Below is a small trained network, with its code and all its weights. Each question gives an input and a class and asks what happens when units are switched off, that is, made to give their printed mean instead of their output.

import numpy as np


def w(rows, s, z=0):
    codes = np.array(rows[::2]) - 128.0
    scale = np.full(codes.shape[1], s)
    scale[-1] = z or s
    return codes * scale


def f(y):
    return np.maximum(y, 0)


def log_softmax(a):
    a = a - a.max(-1, keepdims=True)
    return a - np.log(np.exp(a).sum(-1, keepdims=True))


def net(x, mask):
    res = np.array(x, float).reshape(1, 3) / 4 @ E
    y = f(res @ A[0][:, :-1].T + A[0][:, -1])
    res = res + np.where(mask, y, B[0][:, -1]) @ B[0][:, :-1]
    return log_softmax(res[-1] @ U[:, :-1].T + U[:, -1])


A, B = {}, {}
E = w([
[225,43,243,2,100,160,106,72,144],'x0',
[99,192,106,62,17,59,220,75,206],'x1',
[90,93,101,40,213,179,163,235,233],'x2',
],0.0074)
A[0] = w([
[201,154,145,229,53,59,105,13,20,81],'N1',
[135,81,161,176,207,196,40,186,40,74],'N2',
[138,105,129,154,188,179,66,117,102,69],'N3',
[36,193,32,211,153,107,142,172,77,114],'N4',
[185,158,140,186,63,93,80,33,10,91],'N5',
[90,174,145,83,63,57,236,62,210,35],'N6',
[87,152,69,202,163,110,161,139,117,64],'N7',
[81,101,104,54,181,182,134,220,240,43],'N8',
[77,180,96,48,2,37,251,51,235,94],'N9',
[14,177,36,244,132,99,147,175,106,69],'N10',
[212,65,231,32,102,176,101,78,131,136],'N11',
[120,146,134,137,112,134,136,103,130,250],'N12',
[130,73,143,171,179,154,79,162,85,69],'N13',
[107,86,95,68,176,163,155,235,214,64],'N14',
[164,63,155,179,205,158,48,187,76,145],'N15',
[217,65,205,44,88,159,104,101,119,63],'N16',
[153,164,171,196,65,91,98,48,28,86],'N17',
[124,133,115,68,181,179,163,247,218,144],'N18',
[234,42,239,40,119,142,109,57,125,69],'N19',
[160,75,145,174,185,201,52,174,32,73],'N20',
[74,158,63,195,129,107,130,187,102,138],'N21',
],0.0073,0.013)
B[0] = w([
[64,46,133,73,217,112,191,192,125,193],'N1',
[167,174,60,165,72,177,186,200,78,189],'N2',
[136,155,86,135,105,170,191,181,122,149],'N3',
[175,170,124,57,146,119,73,83,211,220],'N4',
[47,60,155,64,207,84,206,189,131,183],'N5',
[168,183,34,117,86,220,210,243,85,171],'N6',
[170,158,102,51,125,150,126,136,190,161],'N7',
[64,81,135,57,208,101,199,174,124,187],'N8',
[171,208,56,214,70,197,174,214,34,226],'N9',
[207,179,110,15,150,166,87,90,240,208],'N10',
[172,167,119,95,145,111,59,92,198,225],'N11',
[128,112,254,230,126,21,29,44,81,246],'N12',
[138,171,71,127,99,169,169,183,92,156],'N13',
[42,58,131,73,200,88,204,174,124,189],'N14',
[150,170,108,194,93,149,139,148,81,213],'N15',
[175,175,96,42,156,138,86,117,188,181],'N16',
[57,54,137,69,209,119,191,190,126,176],'N17',
[63,66,191,134,194,61,144,131,79,232],'N18',
[182,175,84,47,142,132,88,97,218,202],'N19',
[162,173,79,159,77,197,186,198,76,181],'N20',
[168,154,148,88,134,104,82,88,179,202],'N21',
],0.0085,0.013)
U = w([
[182,157,110,75,142,125,68,107,245,97],'0',
[18,38,133,98,179,100,180,159,116,114],'1',
[164,176,81,183,84,176,164,172,45,113],'2',
[117,101,231,240,110,51,16,43,76,249],'3',
[91,84,113,144,91,156,126,108,161,99],'4',
[98,88,128,134,91,154,139,85,147,96],'5',
],0.013)

Each question gives the input, the list of numbers given to net, and the class t.
The units are the neurons (one row each of A and B). Each row of codes is followed by its name. A weight is (code - 128) times the scale printed after its matrix; where a second scale follows, it is the last column's (A, B and U).
mask holds one flag per neuron, in row order. A switched-off neuron (its flag False) gives its mean, the last column of its row in B, instead of its output. The means were averaged over made-up inputs and are rounded, as every weight is.
A unit's drop is (log p(t) with every unit on - log p(t) with that unit switched off) / (log p(t) with every unit on - log p(t) with every unit switched off).
most important unit: the unit with the biggest drop
top k neurons: the k neurons with the biggest drops, biggest first
drop of u: that unit's drop, to one decimal
input [3,-1,0], class 3: most important unit => N10
input [7,3,8], class 1: top 3 neurons => (N18; N14; N8)
input [-7,-7,-1], class 0: top 2 neurons => (N10; N4)
input [-5,-5,-6], class 1: top 4 neurons => (N1; N5; N17; N11)
input [-6,-6,2], class 0: top 2 neurons => (N4; N10)
input [3,8,-6], class 2: top 2 neurons => (N9; N6)
input [-7,-6,1], class 0: top 3 neurons => (N10; N4; N9)
input [4,-6,-6], class 1: top 4 neurons => (N5; N1; N17; N9)
input [-5,6,-2], class 2: top 3 neurons => (N9; N6; N11)
input [3,-1,-3], class 3: top 2 neurons => (N10; N4)
input [-8,-1,-8], class 0: top 3 neurons => (N10; N4; N21)
input [-5,7,7], class 1: top 3 neurons => (N18; N14; N8)
input [1,5,-2], class 2: drop of N9 => 0.1
input [-1,-4,-3], class 2: most important unit => N18
input [0,-7,2], class 2: drop of N12 => 0.0
input [1,5,5], class 1: drop of N15 => 0.2
